Below is a small trained network, with its code and all its weights. Each question gives an input and a class and asks what happens when units are switched off, that is, made to give their printed mean instead of their output.

import numpy as np


def w(rows, s, z=0):
    codes = np.array(rows[::2]) - 128.0
    scale = np.full(codes.shape[1], s)
    scale[-1] = z or s
    return codes * scale


def f(y):
    return y / 2 * (1 + np.tanh(0.7978845608 * (y + 0.044715 * y**3)))


def log_softmax(a):
    a = a - a.max(-1, keepdims=True)
    return a - np.log(np.exp(a).sum(-1, keepdims=True))


def net(x, mask):
    res = np.array(x, float).reshape(1, 2) / 4 @ E
    y = f(res @ A[0][:, :-1].T + A[0][:, -1])
    res = res + np.where(mask, y, B[0][:, -1]) @ B[0][:, :-1]
    return log_softmax(res[-1] @ U[:, :-1].T + U[:, -1])


A, B = {}, {}
E = w([
[188,216,87,169,143,88,119,217,81,147,161],'x0',
[149,107,249,176,133,116,91,95,121,156,132],'x1',
],0.014)
A[0] = w([
[131,56,81,119,163,111,216,197,150,79,105,1],'neuron 1',
[72,25,145,16,107,196,157,114,227,113,116,120],'neuron 2',
[111,51,134,13,97,172,118,61,108,95,154,96],'neuron 3',
[138,196,156,132,171,89,132,222,51,185,118,247],'neuron 4',
[131,151,49,57,39,102,142,104,163,114,83,1],'neuron 5',
[138,104,219,167,221,17,83,98,142,155,51,94],'neuron 6',
[195,61,220,173,190,140,51,120,145,117,195,80],'neuron 7',
[212,131,61,165,119,131,118,193,114,168,229,154],'neuron 8',
[80,102,134,59,59,195,116,2,162,219,75,196],'neuron 9',
[58,114,44,129,94,169,158,202,196,87,107,156],'neuron 10',
],0.0061,0.0021)
B[0] = w([
[191,69,106,108,253,105,112,70,67,177,73,160],'neuron 1',
[92,77,94,20,52,85,226,160,199,92,157,254],'neuron 2',
[55,147,73,65,99,18,117,203,108,221,165,210],'neuron 3',
[120,180,155,43,86,98,139,156,171,129,96,244],'neuron 4',
[179,97,123,176,151,108,231,63,115,137,198,177],'neuron 5',
[173,83,55,45,164,113,192,59,164,199,92,204],'neuron 6',
[190,147,88,201,181,54,158,104,179,99,34,207],'neuron 7',
[63,146,125,93,42,136,124,132,145,177,87,232],'neuron 8',
[51,154,160,128,62,112,97,131,153,127,91,246],'neuron 9',
[180,137,146,178,192,110,146,54,194,118,112,213],'neuron 10',
],0.0076,0.0089)
U = w([
[152,168,130,86,2,44,95,193,150,190,173,129],'0',
[190,183,106,149,151,97,212,45,179,164,119,186],'1',
[114,146,157,112,97,130,76,168,195,40,115,250],'2',
[157,66,126,199,110,169,41,116,115,66,169,6],'3',
[125,75,179,172,168,204,90,197,122,120,227,6],'4',
],0.0071,0.0022)

Each question gives the input, the list of numbers given to net, and the class t.
The units are the neurons (one row each of A and B). Each row of codes is followed by its name. A weight is (code - 128) times the scale printed after its matrix; where a second scale follows, it is the last column's (A, B and U).
mask holds one flag per neuron, in row order. A switched-off neuron (its flag False) gives its mean, the last column of its row in B, instead of its output. The means were averaged over made-up inputs and are rounded, as every weight is.
A unit's drop is (log p(t) with every unit on - log p(t) with that unit switched off) / (log p(t) with every unit on - log p(t) with every unit switched off).
The circuit of an input: a set's keep is (log p(t) with only the set's units on - log p(t) with every unit switched off) / (log p(t) with every unit on - log p(t) with every unit switched off). Starting from all 10 units, units are removed one at a time, each time the one whose removal leaves the highest keep (on an exact tie, the one counted first), for as long as the keep stays at least 0.8.
units of the circuit, in order: the units of the circuit, biggest drop first
most important unit: the unit with the biggest drop
top k neurons: the k neurons with the biggest drops, biggest first
drop of u: that unit's drop, to one decimal
input [-6,-5], class 0: most important unit	neuron 3
input [-1,-1], class 2: top 3 neurons	[neuron 6; neuron 3; neuron 5]
input [3,-2], class 2: units of the circuit, in order	[neuron 3; neuron 6]
input [5,6], class 1: top 2 neurons	[neuron 7; neuron 6]
input [-2,-1], class 2: units of the circuit, in order	[neuron 6; neuron 8; neuron 5]
input [-4,1], class 0: units of the circuit, in order	[neuron 3; neuron 10]
input [0,2], class 2: top 4 neurons	[neuron 5; neuron 10; neuron 3; neuron 1]
input [2,-1], class 2: top 2 neurons	[neuron 3; neuron 6]
input [6,8], class 1: top 3 neurons	[neuron 7; neuron 6; neuron 3]
input [-1,2], class 2: top 2 neurons	[neuron 5; neuron 10]
input [-8,-6], class 0: top 2 neurons	[neuron 3; neuron 2]
input [3,5], class 1: units of the circuit, in order	[neuron 7; neuron 3]
input [3,7], class 1: top 2 neurons	[neuron 7; neuron 6]
input [5,-7], class 1: most important unit	neuron 10
input [3,-3], class 2: top 3 neurons	[neuron 3; neuron 6; neuron 2]
input [-2,2], class 2: top 2 neurons	[neuron 5; neuron 8]
input [-8,2], class 0: drop of neuron 3	0.3
input [3,-5], class 1: drop of neuron 7	-0.1
input [2,-8], class 1: drop of neuron 10	0.0
